Below is a small trained network, with its code and all its weights. Each question gives an input and a class and asks what happens when units are switched off, that is, made to give their printed mean instead of their output.

import numpy as np


def w(rows, s, z=0):
    codes = np.array(rows[::2]) - 128.0
    scale = np.full(codes.shape[1], s)
    scale[-1] = z or s
    return codes * scale


def f(y):
    return y / 2 * (1 + np.tanh(0.7978845608 * (y + 0.044715 * y**3)))


def log_softmax(a):
    a = a - a.max(-1, keepdims=True)
    return a - np.log(np.exp(a).sum(-1, keepdims=True))


def net(x, mask):
    res = np.array(x, float).reshape(1, 7) / 4 @ E
    y = f(res @ A[0][:, :-1].T + A[0][:, -1])
    res = res + np.where(mask, y, B[0][:, -1]) @ B[0][:, :-1]
    return log_softmax(res[-1] @ U[:, :-1].T + U[:, -1])


A, B = {}, {}
E = w([
[119,237,116,149],'x0',
[2,111,175,139],'x1',
[60,134,51,90],'x2',
[152,65,127,114],'x3',
[145,124,108,162],'x4',
[115,160,153,168],'x5',
[120,103,229,45],'x6',
],0.007)
A[0] = w([
[89,128,152,144,69],'n1',
[106,116,126,144,71],'n2',
[109,127,226,94,79],'n3',
[80,135,128,132,115],'n4',
[103,149,182,122,67],'n5',
[154,115,100,93,127],'n6',
[167,156,55,94,19],'n7',
[134,145,144,86,107],'n8',
[140,198,134,135,48],'n9',
[110,119,123,134,33],'n10',
[137,120,139,125,124],'n11',
[129,145,147,75,102],'n12',
[144,140,158,112,114],'n13',
[44,171,61,145,51],'n14',
[121,145,141,75,91],'n15',
[72,112,85,131,138],'n16',
[106,104,150,180,104],'n17',
[27,143,166,85,65],'n18',
[128,81,109,186,79],'n19',
[118,113,141,167,101],'n20',
[150,151,54,93,33],'n21',
[14,159,59,104,55],'n22',
[170,129,67,76,30],'n23',
[132,166,133,102,73],'n24',
[163,151,46,93,3],'n25',
[149,150,61,100,46],'n26',
[134,150,115,113,62],'n27',
[84,149,143,93,90],'n28',
[138,205,151,151,53],'n29',
[165,247,172,174,51],'n30',
[129,131,89,120,108],'n31',
[121,153,135,143,84],'n32',
[171,119,147,131,142],'n33',
[138,131,154,166,95],'n34',
[165,122,148,125,129],'n35',
[42,167,70,141,24],'n36',
[154,125,125,108,122],'n37',
[125,94,173,193,78],'n38',
[94,135,143,96,14],'n39',
],0.013,0.0045)
B[0] = w([
[119,152,108,54,138],'n1',
[159,152,118,98,117],'n2',
[24,6,92,62,237],'n3',
[148,163,134,50,154],'n4',
[52,142,101,79,159],'n5',
[179,47,155,138,166],'n6',
[166,122,180,193,176],'n7',
[88,115,202,154,144],'n8',
[64,207,100,175,161],'n9',
[133,168,122,120,105],'n10',
[116,102,124,133,135],'n11',
[74,109,220,152,152],'n12',
[61,100,148,172,149],'n13',
[229,226,83,53,216],'n14',
[78,132,239,132,143],'n15',
[253,140,162,91,186],'n16',
[162,123,43,67,148],'n17',
[65,118,217,52,224],'n18',
[198,123,55,109,155],'n19',
[141,138,69,94,132],'n20',
[161,107,193,178,168],'n21',
[240,189,144,15,233],'n22',
[195,54,162,169,168],'n23',
[98,202,187,134,127],'n24',
[167,104,178,199,176],'n25',
[172,121,179,178,164],'n26',
[143,181,165,139,115],'n27',
[88,168,212,92,155],'n28',
[33,182,73,166,179],'n29',
[12,202,26,220,254],'n30',
[191,124,142,143,143],'n31',
[102,179,93,113,127],'n32',
[70,45,88,195,183],'n33',
[77,135,71,122,141],'n34',
[76,55,105,185,169],'n35',
[206,219,118,47,200],'n36',
[125,73,139,158,147],'n37',
[108,93,24,81,160],'n38',
[61,169,166,111,126],'n39',
],0.021,0.0052)
U = w([
[41,148,156,28,1],'0',
[75,75,140,132,166],'1',
[95,253,64,222,91],'2',
[190,98,85,166,249],'3',
[112,121,28,82,224],'4',
[197,151,168,222,17],'5',
[187,253,114,77,116],'6',
],0.0054,0.0028)

Each question gives the input, the list of numbers given to net, and the class t.
The units are the neurons (one row each of A and B). Each row of codes is followed by its name. A weight is (code - 128) times the scale printed after its matrix; where a second scale follows, it is the last column's (A, B and U).
mask holds one flag per neuron, in row order. A switched-off neuron (its flag False) gives its mean, the last column of its row in B, instead of its output. The means were averaged over made-up inputs and are rounded, as every weight is.
A unit's drop is (log p(t) with every unit on - log p(t) with that unit switched off) / (log p(t) with every unit on - log p(t) with every unit switched off).
The circuit of an input: a set's keep is (log p(t) with only the set's units on - log p(t) with every unit switched off) / (log p(t) with every unit on - log p(t) with every unit switched off). Starting from the 12 units with the biggest drops (on a tie, the unit counted first), units are removed one at a time, each time the one whose removal leaves the highest keep (on an exact tie, the one counted first), for as long as the keep stays at least 0.8.
units of the circuit, in order: the units of the circuit, biggest drop first
top k neurons: the k neurons with the biggest drops, biggest first
drop when u is switched off: that unit's drop, to one decimal
input [-2,-1,3,-4,7,-7,4], class 1: units of the circuit, in order : [n14]
input [-1,3,-5,5,8,6,5], class 4: units of the circuit, in order : [n38, n17]
input [-2,-4,-1,5,5,-7,4], class 1: units of the circuit, in order : [n14, n22]
input [0,7,-5,8,-4,0,-4], class 4: top 2 neurons : [n38, n17]
input [4,-5,3,-8,-7,-4,-1], class 2: top 2 neurons : [n30, n9]
input [-7,-2,-3,-1,8,-5,4], class 1: units of the circuit, in order : [n14, n22]
input [-5,-4,1,6,-7,6,-1], class 3: top 3 neurons : [n3, n18, n30]
input [8,-5,5,-6,2,-4,-6], class 6: top 3 neurons : [n14, n22, n36]
input [2,-7,8,-8,1,1,-5], class 6: top 2 neurons : [n14, n36]
input [5,7,-2,-2,3,8,0], class 6: top 3 neurons : [n14, n36, n22]
input [-7,-3,0,4,4,3,-2], class 3: top 2 neurons : [n3, n30]
input [8,-1,7,-6,8,6,0], class 6: drop when n22 is switched off : 0.8
input [0,-4,1,3,3,-1,5], class 1: drop when n16 is switched off : 0.2
input [-5,-2,-3,-4,5,2,6], class 1: drop when n14 is switched off : 0.1
input [3,3,0,-6,-2,-1,2], class 0: units of the circuit, in order : [n18]
